Below are the code and all the weights of a small trained network. Each question names an input and a class and asks about switching units off, where a switched-off unit gives its printed mean instead of its output.

import numpy as np


def w(rows, s, z=0):
    codes = np.array(rows[::2]) - 128.0
    scale = np.full(codes.shape[1], s)
    scale[-1] = z or s
    return codes * scale


def norm(h):
    return h / np.sqrt((h * h).mean(-1, keepdims=True) + 1e-5)


def f(y):
    return y / 2 * (1 + np.tanh(0.7978845608 * (y + 0.044715 * y**3)))


def log_softmax(a):
    a = a - a.max(-1, keepdims=True)
    return a - np.log(np.exp(a).sum(-1, keepdims=True))


def net(x, mask):
    res = np.array(x, float).reshape(1, 8) / 4 @ E
    u = 0
    for l in range(2):
        y = f(norm(res) @ A[l][:, :-1].T + A[l][:, -1])
        res = res + np.where(mask[u : u + 6], y, B[l][:, -1]) @ B[l][:, :-1]
        u += 6
    return log_softmax(norm(res)[-1] @ U[:, :-1].T + U[:, -1])


A, B = {}, {}
E = w([
[128,128,128,129,129,129,129,129,124,127],'x0',
[128,129,128,127,127,128,130,128,128,128],'x1',
[134,181,121,206,50,191,141,125,121,153],'x2',
[129,130,128,126,128,129,128,127,127,129],'x3',
[128,128,128,129,128,127,127,127,129,128],'x4',
[128,128,129,128,127,128,130,127,129,127],'x5',
[242,161,158,133,140,126,80,126,143,64],'x6',
[130,98,4,146,128,153,101,73,113,90],'x7',
],0.025)
A[0] = w([
[142,195,129,254,8,192,137,130,117,163,174],'0.n1',
[102,149,54,187,73,158,115,131,122,158,80],'0.n2',
[146,158,48,190,61,166,136,113,126,119,59],'0.n3',
[174,182,80,138,81,164,114,111,112,124,31],'0.n4',
[62,182,128,219,25,178,157,116,121,191,68],'0.n5',
[158,192,144,247,31,172,128,126,123,143,1],'0.n6',
],0.024,0.0083)
B[0] = w([
[145,103,156,202,151,145,167,143,160,162,254],'0.n1',
[109,122,82,107,144,132,132,104,101,140,197],'0.n2',
[106,168,85,161,122,164,121,104,92,90,208],'0.n3',
[139,131,138,120,146,119,96,114,136,94,178],'0.n4',
[78,107,141,165,104,72,126,167,151,128,222],'0.n5',
[179,154,139,4,140,152,114,103,100,131,215],'0.n6',
],0.037,0.032)
A[1] = w([
[98,148,39,64,42,95,62,122,103,75,70],'1.n1',
[162,84,166,129,120,139,116,134,175,171,62],'1.n2',
[5,53,29,131,130,151,143,109,128,177,5],'1.n3',
[162,93,23,148,130,167,110,107,137,116,130],'1.n4',
[86,159,186,63,54,74,72,141,109,109,150],'1.n5',
[3,91,121,97,104,105,165,143,123,225,128],'1.n6',
],0.037,0.003)
B[1] = w([
[143,32,161,88,109,78,119,134,143,160,178],'1.n1',
[124,141,126,79,89,107,135,163,146,142,163],'1.n2',
[164,254,171,99,70,77,141,163,68,131,254],'1.n3',
[105,83,98,162,162,163,117,111,158,98,208],'1.n4',
[124,198,104,166,146,139,99,117,138,92,158],'1.n5',
[100,24,83,136,179,195,110,76,163,122,235],'1.n6',
],0.036,0.04)
U = w([
[103,122,56,145,193,233,99,58,134,92,254],'0',
[50,40,136,187,126,137,183,177,194,212,63],'1',
[132,118,140,41,70,55,106,129,67,139,145],'2',
[96,213,101,213,90,109,171,146,48,132,77],'3',
[146,222,126,131,142,83,82,181,192,75,103],'4',
[210,163,197,63,129,156,170,187,179,179,84],'5',
[168,6,119,128,134,72,86,138,165,75,108],'6',
],0.02,0.0038)

Each question gives the input, the list of numbers given to net, and the class t.
The units are the neurons (one row each of A and B). Each row of codes is followed by its name. A weight is (code - 128) times the scale printed after its matrix; where a second scale follows, it is the last column's (A, B and U).
mask holds one flag per neuron, layer by layer. A switched-off neuron (its flag False) gives its mean, the last column of its row in B, instead of its output. The means were averaged over made-up inputs and are rounded, as every weight is.
A unit's drop is (log p(t) with every unit on - log p(t) with that unit switched off) / (log p(t) with every unit on - log p(t) with every unit switched off).
The circuit of an input: a set's keep is (log p(t) with only the set's units on - log p(t) with every unit switched off) / (log p(t) with every unit on - log p(t) with every unit switched off). Starting from all 12 units, units are removed one at a time, each time the one whose removal leaves the highest keep (on an exact tie, the one counted first), for as long as the keep stays at least 0.8.
units of the circuit, in order: the units of the circuit, biggest drop first
most important unit: the unit with the biggest drop
k most important neurons: the k neurons with the biggest drops, biggest first
k most important neurons of layer l: the k neurons of layer l with the biggest drops, biggest first
input [1,8,-2,-1,-4,4,-8,1], class 2: 2 most important neurons of layer 0 -> [0.n1, 0.n6]
input [-7,0,-1,-4,-6,6,2,4], class 6: units of the circuit, in order -> [0.n1, 1.n1]
input [-1,-5,-3,5,4,-8,-1,8], class 2: most important neuron -> [0.n1]
input [3,-7,-3,3,-2,-5,4,-6], class 4: 4 most important neurons -> [0.n1, 1.n6, 0.n5, 1.n5]
input [-8,1,-5,0,4,-2,8,-7], class 4: units of the circuit, in order -> [0.n1, 1.n5]
input [-2,1,2,5,2,-4,0,1], class 3: 2 most important neurons -> [0.n3, 0.n1]
input [-6,0,-2,3,4,8,-6,7], class 2: 2 most important neurons -> [0.n1, 1.n3]
input [-4,3,-6,4,-7,-3,1,4], class 6: 2 most important neurons -> [0.n2, 0.n1]
input [0,6,-6,0,-8,0,2,1], class 6: 2 most important neurons -> [1.n3, 0.n1]
input [1,-6,1,-7,2,4,3,0], class 5: 2 most important neurons -> [1.n6, 0.n2]
input [2,-7,-6,-8,7,8,5,-3], class 4: 3 most important neurons of layer 0 -> [0.n3, 0.n1, 0.n2]
input [5,-8,0,7,8,4,3,-7], class 4: 4 most important neurons -> [0.n1, 1.n6, 0.n5, 1.n5]
input [3,-3,-4,-8,1,1,1,-3], class 4: 3 most important neurons -> [0.n3, 0.n2, 0.n5]
input [-1,8,5,2,0,6,-6,-3], class 1: units of the circuit, in order -> [0.n1]
input [-7,-3,-3,-1,0,5,-7,1], class 2: 3 most important neurons of layer 0 -> [0.n5, 0.n1, 0.n6]
input [4,2,8,1,-7,-1,-4,5], class 3: 3 most important neurons -> [0.n1, 1.n3, 0.n5]
input [-1,-3,-7,-2,-2,1,3,3], class 6: 3 most important neurons of layer 0 -> [0.n1, 0.n2, 0.n6]
input [-1,-6,8,7,-6,7,-4,5], class 3: 3 most important neurons -> [0.n1, 1.n3, 0.n5]
input [8,1,-8,-3,2,-1,3,-1], class 4: 2 most important neurons of layer 1 -> [1.n6, 1.n4]
input [-1,8,-8,3,1,-8,2,8], class 6: most important unit -> 0.n2
input [-2,0,1,-8,-3,-3,-5,1], class 3: 3 most important neurons -> [1.n3, 0.n6, 0.n2]
input [-1,-2,0,-5,-7,0,6,-7], class 4: 2 most important neurons of layer 1 -> [1.n6, 1.n5]
input [-2,-2,-3,-6,-5,2,0,7], class 2: 3 most important neurons of layer 1 -> [1.n3, 1.n1, 1.n6]
input [-1,-5,-1,-5,-4,-8,-1,1], class 2: 3 most important neurons of layer 0 -> [0.n5, 0.n1, 0.n4]
